a =
[[358 577 193 505 262 550 289  34 469]
 [231 336 289 508 334 590 178 519  23]
 [409 145 322 175 164 168 161 244 368]
 [739 130 325 586 363  83 427 186 371]
 [247 358 420 137 367 400 314 576 232]
 [263 412 396 168 469  82 429 550 541]
 [312 324 280 450 405 179 470 312 487]
 [337 380 290 421 338 440 299 504 222]
 [336 587 238 454 380 471 397  53 614]
 [456 373 277 472 343 216 432 333 449]
 [484 142 406 377 356 130 380 513 234]
 [503 294 262 575 417 181 454 294 399]
 [378 271 389 365 347 208 385 410 355]
 [390 388 382 391 330 316 261 364 318]
 [296 485 296 231 394 406 410 206 521]
 [305  26 415 306 448  36 384 758 134]]
Rows and columns are numbered from 1.
Which number is the entry in row 1 and column 2?
A: 577
The entry in the top-left corner: 358
The entry directly above 216 is 471
Which number is the entry just left of the smallest entry?
A: 519
The entry just left of 400: 367
The entry just right of 299 is 504
Which number is the bottom-right entry?
A: 134
The entry directly above the largest entry: 206
The entry directly above 164: 334
Which number is the bottom-left entry?
A: 305
Which number is the entry at row 1, column 3?
A: 193
Which number is the entry just left of 34?
A: 289
Which number is the entry just left of 208?
A: 347
Which number is the entry directly above 145?
A: 336
The maximum is 758
Which number is the entry at row 3, column 2?
A: 145
The entry directly above 415 -> 296
The entry directly below 519 -> 244
The entry at row 3, column 1: 409
The entry in the top-right corner -> 469
The entry just right of 576: 232
The entry just left of 318: 364
The entry in row 2 and column 1: 231
Which number is the entry directly above 83?
A: 168
Which number is the entry directly below 343?
A: 356
Which number is the entry directly below the smallest entry?
A: 368
The entry directly below 388 -> 485
The entry directly above 305 is 296
Which number is the entry directly above 421?
A: 450
The entry directly below 508 -> 175

[[7197, 4775, 4430, 2515, 7915, 3821, 5579, 4840, 5785, 5786, 4235, 5311, 3522, 2800, 4813], [4266, 5116, 4431, 3176, 3894, 5405, 5286, 3736, 5916, 5149, 3008, 5382, 3583, 4203, 3720], [5578, 3070, 4223, 3476, 8921, 5323, 4131, 3297, 2471, 2410, 3714, 2707, 4783, 2293, 3652], [1481, 2464, 2805, 5798, 3351, 5021, 4710, 5910, 5989, 3181, 4641, 3806, 4915, 6757, 6096], [5776, 2453, 3797, 4407, 4149, 4119, 5205, 5753, 3681, 5173, 5109, 3049, 5302, 5226, 4654], [5933, 2828, 3486, 3439, 6644, 3885, 3324, 5543, 4894, 6459, 3780, 4979, 4245, 3462, 3575], [3324, 3583, 2918, 5366, 6040, 7487, 3077, 2729, 4582, 6266, 4565, 4187, 2540, 7522, 5992], [4233, 3498, 4211, 2747, 4890, 5003, 4524, 6253, 6693, 1271, 5705, 4362, 7225, 2579, 4165]]
Give the entry just left of 4131.
A: 5323
Give the entry just left of 4203.
A: 3583
The entry just right of 1481 -> 2464
The entry just left of 3797 -> 2453
The entry just left of 4362 -> 5705
Give the entry just left of the largest entry.
A: 3476
The entry just right of 2579: 4165
The entry just left of 5323 is 8921
Give the entry just right of 3181.
A: 4641

A = [-43 -18  11  -1 -14  -2 -31   9  37  -3 -23  24]
The entry just right of the largest entry is -3
What is the entry just right of -2?
A: -31
The entry just left of -1: 11
What is the entry just left of -18?
A: -43

data =
array([[ 1.35, -0.19,  0.84,  0.85,  3.60],
       [ 0.94, -1.35, -0.02, -1.33,  0.54],
       [ 1.18, -3.80,  1.48, -1.48, -2.10],
       [ 0.31, -2.05, -4.00, -1.54, -4.52],
       [ 0.57,  1.87,  1.46,  2.61,  1.93],
       [ 2.31, -1.49,  0.20,  3.39, -1.49]])
The last entry, reading row by row: -1.49
The top-right entry: 3.60
The entry just right of -1.35 -> -0.02
The entry directly above -1.35 is -0.19
The last entry in the row that holds the smallest entry: -4.52
Find the entry just left of 3.39.
0.20
The second entry on the main diagonal -> -1.35
The fifth-last entry, reading row by row: 2.31
Find the smallest entry in the first column.
0.31
Find the entry directly above 2.61.
-1.54
Find the 3rd largest entry.
2.61
The entry just left of 1.46 is 1.87
Find the entry just left of -1.35.
0.94
Find the entry just right of -0.02.
-1.33
The entry in the top-left corner: 1.35
Find the entry directly below the smallest entry.
1.93
The 4th-last entry, reading row by row is -1.49
The entry directly below the largest entry -> 0.54
Find the entry just left of the largest entry.
0.85
The entry just right of 0.20 is 3.39
The entry directly above the smallest entry is -2.10
Find the third entry on the diagonal from the top-right corner.
1.48
Find the entry directly above 1.46.
-4.00
Find the entry directly above 0.20.
1.46

m = 488  542  500  377  752  368  184  475  383   92  672  465  291  745  527
The entry just right of the centre entry: 383
Report the entry just right of 488.
A: 542

B =
[[-0.42 -0.30 -0.63 -0.46  1.58  0.15  0.73  0.23  1.61  0.61  0.70 -0.02
  -0.86]
 [ 0.18  0.39  0.26  0.50 -1.02 -0.17 -0.58 -0.05 -1.23 -0.44 -0.33 -0.13
   0.52]
 [ 0.01 -0.07  0.11  0.06 -0.27  0.03 -0.24  0.22 -0.45 -0.16 -0.24  0.11
   0.13]
 [ 0.30  0.06  0.36  0.33 -0.72 -0.20 -0.40 -0.08 -0.76 -0.17 -0.21  0.02
   0.36]
 [-0.30 -0.10 -0.28 -0.40  1.00 -0.05  0.51  0.13  1.08  0.28  0.41  0.20
  -0.42]
 [-0.12 -0.02 -0.14  0.07  0.34  0.01  0.25 -0.14  0.33  0.02  0.12 -0.02
  -0.10]
 [ 0.06  0.11  0.23  0.25 -0.91 -0.04 -0.60 -0.07 -1.15 -0.33 -0.34  0.01
   0.32]
 [-0.40 -0.28 -0.70 -0.67  2.05  0.23  1.04  0.17  1.56  0.49  0.76  0.04
  -1.08]
 [-1.01 -0.57 -1.63 -1.58  4.38  0.39  2.63  0.46  4.42  1.34  1.94  0.56
  -2.49]
 [-0.68 -0.36 -0.67 -0.59  2.27 -0.07  1.19  0.13  2.10  0.79  0.75  0.12
  -1.08]
 [ 0.07 -0.22  0.00  0.00 -0.13 -0.04 -0.29 -0.08 -0.18 -0.08 -0.01  0.06
   0.14]
 [ 0.31  0.28  0.39  0.54 -1.51 -0.18 -0.65 -0.06 -1.58 -0.24 -0.64 -0.01
   0.65]
 [ 0.34  0.03  0.18 -0.02 -0.53  0.06 -0.27  0.14 -0.43 -0.06 -0.26  0.10
   0.48]
 [ 0.30  0.34  0.52  0.46 -1.46 -0.10 -0.77 -0.06 -1.63 -0.29 -0.58 -0.02
   0.75]
 [-0.98 -0.46 -0.95 -1.00  3.48  0.36  1.92  0.40  3.56  1.02  1.43  0.24
  -1.90]
 [ 0.47  0.20  0.70  0.61 -1.68 -0.02 -0.98  0.03 -1.91 -0.45 -0.84 -0.20
   1.11]]
Find the entry just left of -1.15.
Answer: -0.07
The entry just left of the smallest entry -> 0.56
The entry just right of 1.08 -> 0.28
The entry just right of 1.56: 0.49
The entry just right of the largest entry -> 1.34
The largest entry: 4.42
